[ 84 158 104 177 162 117  73 147  89  82 131 152  95  97 118 125] = nurog
[ 84 158 104 177 162 117  73 147  89  82 115 137 111  94 165 123] = mul
[ 95 158 105 185 154 143  93 183 111 135 126 138 106 106 109 129] = kenob
[195 158 115 186 112 127 134 170 111 155 162 161  89  73 109 145] = luv
[106 109 145 121 110 152 141 159 146 104 176 100 128 142  91 122] = pid
[130 158 140 163 172 121 116 159 108 169  99 185 132 103 181 118] = Zumet
[ 95 158 105 185 154 143  93 183 111 135 126 138 106 106 110 135] = moma
[130 158 140 116 163 121 172 159 103 169  99 185 132 103 133 118] = fimo
find: [ 95 158 105 185 154 143  93 183 111 135 126 138 106 106 109 129] => kenob
find: [140 163 172 121 116] => Zumet
find: [ 84 158 104 177 162 117  73 147  89  82 115 137 111  94 165 123] => mul

[130 141 133 176 137  62 137 121 121 135  94  82 136 171 135 130 114 148
 122 185 164 139 131  88 111 144 117 160 143  98 124 151 118 107 146 169]  loto
[130 140 132 174 136  63 138 121 122 136  94  84 135 170 134 131 114 148
 122 185 163 139 132  89 144 155 113 117 143  97 123 151 118 107 146 169]  tusi
[129 139 130 172 137  65 137 122 121 137  96  86 134 168 132 131 115 147
 123 183 160 139 132  91 113 144 117 155 142  98 123 149 119 109 145 167]  Neb
[130 139 131 174 137  64 137 120 121 137  95  85 135 137 174 131 114 148
 122 184 162 139 132  91 113 144 118 156 143  98 123 150 119 108 145 168]  kogig
[130 141 134 178 137  61 138 120 120 136  92  82 136 172 136 129 114 148
 122 187 164 140 131  86 110 143 116 160 143  97 124 153 118 105 147 170]  tiv
[131 142 136 181 137  60 139 121 120 134  92  80 138 175 138 128 113 148
 124 187 166 139 130  85 109 144 116 163 143  96 125 156 115 103 148 170]  doso
[130 143 138 183 137  59 140 122 119 134  90  79 138 176 140 127 114 149
 126 188 166 139 129  86 107 142 116 166 142  98 125 158 116 103 148 170]  nitaf
[130 141 136 179 137  60 139 122 121 136  92  81 137 174 137 129 114 149
 124 187 165 139 130  86 109 143 116 162 144  97 124 156 117 105 148 170]  bok
find: [137  65 137 122 121 137  96  86 134 168] => Neb
find: [113 144 117 155] => Neb
find: [130 141 136 179 137  60 139 122 121 136  92  81 137 174 137 129 114 149
 124 187 165 139 130  86 109 143 116 162 144  97 124 156 117 105 148 170] => bok
find: [156 117] => bok

[193 179 209 133 130 111 128  70  80  95  75 120 158 110] -> zes
[133 179 209 193 130 111 128  70  99 123 101 123 117 154] -> zuvup
[133 179 209 193 130 111 128  70  80 123 101 123 117 154] -> Safig
find: [193 179 209 133 130 111 128  70] => zes
find: [133 179 209 193 130 111 128  70  99 123 101 123 117 154] => zuvup
find: [111 128  70  80  95  75 120 158] => zes

[129  72 143 134  77 142  70 133 181] = lafas
[ 99 139  90 113  90 132 206 140 133] = saze
[121 160 106  74 121 152  83 143 163] = putug
[199 140  91 101 161 110 148 117 109] = Zuto
[133 130  72  82  92 127 134 177 120] = Med
[ 66 162 126 100 185 108  99 129 109] = Kune
[154 152 139  83  92 117  60 128 159] = Pabug
find: [ 74 121 152  83 143 163] => putug
find: [108  99] => Kune
find: [134  77] => lafas
find: [106  74 121 152  83 143] => putug
find: [130  72] => Med
find: [113  90 132 206 140 133] => saze
find: [106  74] => putug

[126 114 149  99  93 109] = dani
[ 94  93 122 117 134  78] = Botiz
[123 119 129 163 150 116] = Sile
[139 141 119 129 163 153] = diz
[133 131 141  92  48 108] = lene
[119 135 121 107  87 126] = sipe
[110 115 133 138 148 107] = nuga
[110 115 101 138 148 107] = maz
[154 158 107 123 200 140] = guva
[139 123 119 129 163 153] = Lefir
[119 135 121 107  87 140] = Sak
find: [110 115 101 138] => maz
find: [119 135 121 107  87 140] => Sak
find: [131 141  92  48] => lene
find: [123 119 129 163 153] => Lefir

[134 123 137 135 122 120 122 141 130 137 122 135 136 135 124]  Rulo
[136 125 140 137 129 135 141 122 130 139 126 136 136 136 123]  dosis
[136 111 135 139  96  64 106 142 134 138 104 139 140 139 124]  Fadam
[135 110 130 137  91  53 105 141 130 135 101 138 140 139 127]  mifel
[137 117 142 139 113 103 115 139 140 141 115 139 139 139 120]  reme
[132 121 135 133 118 110 121 134 134 134 120 133 133 133 123]  ronif
[137 121 143 138 121 120 120 138 140 141 120 138 138 138 120]  rola
[132 121 135 133 118 110 121 134 134 134 120 133 133 133 117]  tedi
find: [135 110 130 137  91  53 105 141 130 135 101 138 140 139 127] => mifel
find: [ 96  64 106 142 134 138 104 139 140 139 124] => Fadam
find: [122 141 130] => Rulo

